Below are the code and all the weights of a small trained network. Each question names an input and a target symbol and asks about switching units off, where a switched-off unit gives its printed mean instead of its output.

import numpy as np


def w(rows, s, z=0):
    codes = np.array(rows[::2]) - 128.0
    scale = np.full(codes.shape[1], s)
    scale[-1] = z or s
    return codes * scale


def f(y):
    return np.maximum(y, 0)


def softmax(a):
    e = np.exp(a - a.max(-1, keepdims=True))
    return e / e.sum(-1, keepdims=True)


def log_softmax(a):
    a = a - a.max(-1, keepdims=True)
    return a - np.log(np.exp(a).sum(-1, keepdims=True))


def net(x, mask):
    ids = ['ΓΩβεμξπ'.index(c) for c in x.split()]
    T = len(ids)
    res = E[ids] + P[:T]
    r = res
    for j in range(3):
        rows = slice(3 * j, 3 * j + 3)
        q, k, v = (r @ M[0][rows].T for M in (Q, K, V))
        z = softmax(np.where(np.tri(T) > 0, q @ k.T / 3**0.5, -1e9)) @ v
        o = O[0][rows]
        res = res + np.where(mask[j], z, o[:, -1]) @ o[:, :-1]
    y = f(res @ A[0][:, :-1].T + A[0][:, -1])
    res = res + np.where(mask[3:7], y, B[0][:, -1]) @ B[0][:, :-1]
    return log_softmax(res[-1] @ U[:, :-1].T + U[:, -1])


Q, K, V, O, A, B = {}, {}, {}, {}, {}, {}
E = w([
[37,98,215,176,187],'Γ',
[123,119,188,98,215],'Ω',
[206,219,191,131,176],'β',
[78,54,85,132,153],'ε',
[131,163,83,131,11],'μ',
[123,130,245,121,85],'ξ',
[93,165,93,15,79],'π',
],0.013)
P = w([
[118,76,149,150,177],'0',
[67,202,107,142,69],'1',
[173,37,182,111,161],'2',
[90,194,86,128,59],'3',
[200,35,181,94,149],'4',
[118,193,78,120,54],'5',
[217,35,178,74,136],'6',
[139,195,73,103,47],'7',
[243,22,170,56,132],'8',
[164,193,56,98,37],'9',
[254,22,174,39,141],'10',
],0.0071)
Q[0] = w([
[188,104,143,143,161],'head 0',
[149,88,162,16,179],'head 0',
[101,229,104,136,155],'head 0',
[187,109,157,80,191],'head 1',
[123,98,191,84,156],'head 1',
[111,77,49,103,178],'head 1',
[120,56,148,123,126],'head 2',
[102,253,110,160,111],'head 2',
[86,165,64,139,169],'head 2',
],0.026)
K[0] = w([
[165,138,179,146,109],'head 0',
[193,205,93,3,167],'head 0',
[60,164,179,104,189],'head 0',
[207,66,152,134,175],'head 1',
[133,75,204,163,199],'head 1',
[100,29,40,122,190],'head 1',
[152,163,77,118,131],'head 2',
[7,128,211,175,130],'head 2',
[58,93,105,188,182],'head 2',
],0.021)
V[0] = w([
[143,125,161,184,99],'head 0',
[140,153,96,145,204],'head 0',
[186,234,91,114,153],'head 0',
[40,218,142,107,109],'head 1',
[71,188,135,10,72],'head 1',
[95,213,162,61,134],'head 1',
[104,156,189,44,144],'head 2',
[99,137,69,35,160],'head 2',
[133,124,130,123,7],'head 2',
],0.014)
O[0] = w([
[140,124,149,203,164,146],'head 0',
[177,142,113,105,81,123],'head 0',
[216,145,134,19,150,123],'head 0',
[204,71,27,100,158,146],'head 1',
[107,81,2,105,190,127],'head 1',
[179,60,97,169,165,208],'head 1',
[100,115,18,43,149,254],'head 2',
[12,164,99,113,64,57],'head 2',
[181,43,68,158,69,87],'head 2',
],0.0096,0.0059)
A[0] = w([
[212,134,168,140,148,50],'neuron 0',
[114,213,50,208,71,2],'neuron 1',
[151,171,199,140,126,149],'neuron 2',
[190,219,11,167,117,107],'neuron 3',
],0.012,0.0032)
B[0] = w([
[55,55,193,118,108,233],'neuron 0',
[126,126,181,9,65,155],'neuron 1',
[198,175,49,120,126,247],'neuron 2',
[116,223,137,192,109,231],'neuron 3',
],0.014,0.012)
U = w([
[136,197,237,224,158,71],'Γ',
[99,169,105,89,200,37],'Ω',
[217,125,131,55,165,219],'β',
[116,176,147,144,45,4],'ε',
[209,57,97,191,10,175],'μ',
[35,56,136,145,253,243],'ξ',
[21,88,80,61,88,164],'π',
],0.0047,0.0039)

Each question gives the input, a string of symbols that net reads in full, and the target symbol t.
The units are the heads (3 rows each of Q, K, V and O) and the neurons (one row each of A and B). Each row of codes is followed by its name. A weight is (code - 128) times the scale printed after its matrix; where a second scale follows, it is the last column's (O, A, B and U).
mask holds one flag per unit, heads first, then neurons. A switched-off unit (its flag False) gives its mean, the last column of its rows in O or B, instead of its output. The means were averaged over made-up inputs and are rounded, as every weight is.
A unit's drop is (log p(t) with every unit on - log p(t) with that unit switched off) / (log p(t) with every unit on - log p(t) with every unit switched off).
The circuit of an input: a set's keep is (log p(t) with only the set's units on - log p(t) with every unit switched off) / (log p(t) with every unit on - log p(t) with every unit switched off). Starting from all 7 units, units are removed one at a time, each time the one whose removal leaves the highest keep (on an exact tie, the one counted first), for as long as the keep stays at least 0.8.
circuit, biggest first: the units of the circuit, biggest drop first
unit that matters most: the unit with the biggest drop
top k neurons: the k neurons with the biggest drops, biggest first
heads that matter: for each layer, one digit per head in row order, 1 if its drop is at least 0.15 and else 0, layers parted by /
drop when u is switched off: that unit's drop, to one decimal
input Γ ξ Γ β ε Γ Γ β π, target π: heads that matter -> 001
input Γ Γ ξ μ Γ μ ε β ξ Γ, target ξ: circuit, biggest first -> [neuron 2; head 0; head 1]
input β Γ ξ, target β: heads that matter -> 101
input β ξ π Γ μ Γ ξ ξ Γ, target μ: top 2 neurons -> [neuron 3; neuron 2]
input β ε ε, target β: circuit, biggest first -> [head 1; neuron 2; head 0; neuron 3]
input β Ω β Γ Γ, target β: unit that matters most -> neuron 2
input Γ Γ ε ε Γ β β Γ Γ π, target Ω: heads that matter -> 010
input ε Γ ε, target ε: heads that matter -> 111
input Γ ξ Γ Γ Γ ξ ξ, target ξ: top 3 neurons -> [neuron 2; neuron 3; neuron 1]
input Ω μ β ξ Ω μ ξ μ, target ε: heads that matter -> 000
input μ ξ Ω, target μ: heads that matter -> 011
input β ξ π β Γ ξ Ω Γ μ β π, target π: heads that matter -> 101
input μ Γ μ μ Γ Γ ε ε Ω, target μ: heads that matter -> 001
input ξ Γ ξ Ω μ μ ε Γ Γ, target μ: heads that matter -> 011
input μ Γ β Ω Γ Γ, target ξ: unit that matters most -> neuron 2
input ε ε β μ β β π π, target Ω: heads that matter -> 110
input μ Γ ξ π Γ Ω ξ, target π: top 2 neurons -> [neuron 2; neuron 3]
input Ω Γ Ω ε ξ Ω π Ω Γ ξ, target μ: heads that matter -> 001
input Γ π Γ, target π: top 2 neurons -> [neuron 3; neuron 2]
input β β β ε Ω μ Ω Γ Γ β ε, target β: unit that matters most -> head 0
input β Γ Γ Γ ξ μ, target ε: top 3 neurons -> [neuron 3; neuron 1; neuron 0]
input ξ β ξ, target β: top 2 neurons -> [neuron 3; neuron 2]
input μ β Ω β Γ β Γ Ω, target β: top 2 neurons -> [neuron 2; neuron 3]
input ξ Γ Γ ξ Γ π Γ β Γ μ ε, target μ: drop when neuron 3 is switched off -> 0.1
input μ Γ ε β Ω Ω, target β: drop when neuron 2 is switched off -> 0.5
input ε μ ε, target μ: drop when head 2 is switched off -> 1.7
input Γ Γ Γ Ω ξ β, target Γ: unit that matters most -> neuron 3
input Ω π Ω π Ω Γ Γ ε ε, target π: drop when head 2 is switched off -> 1.3
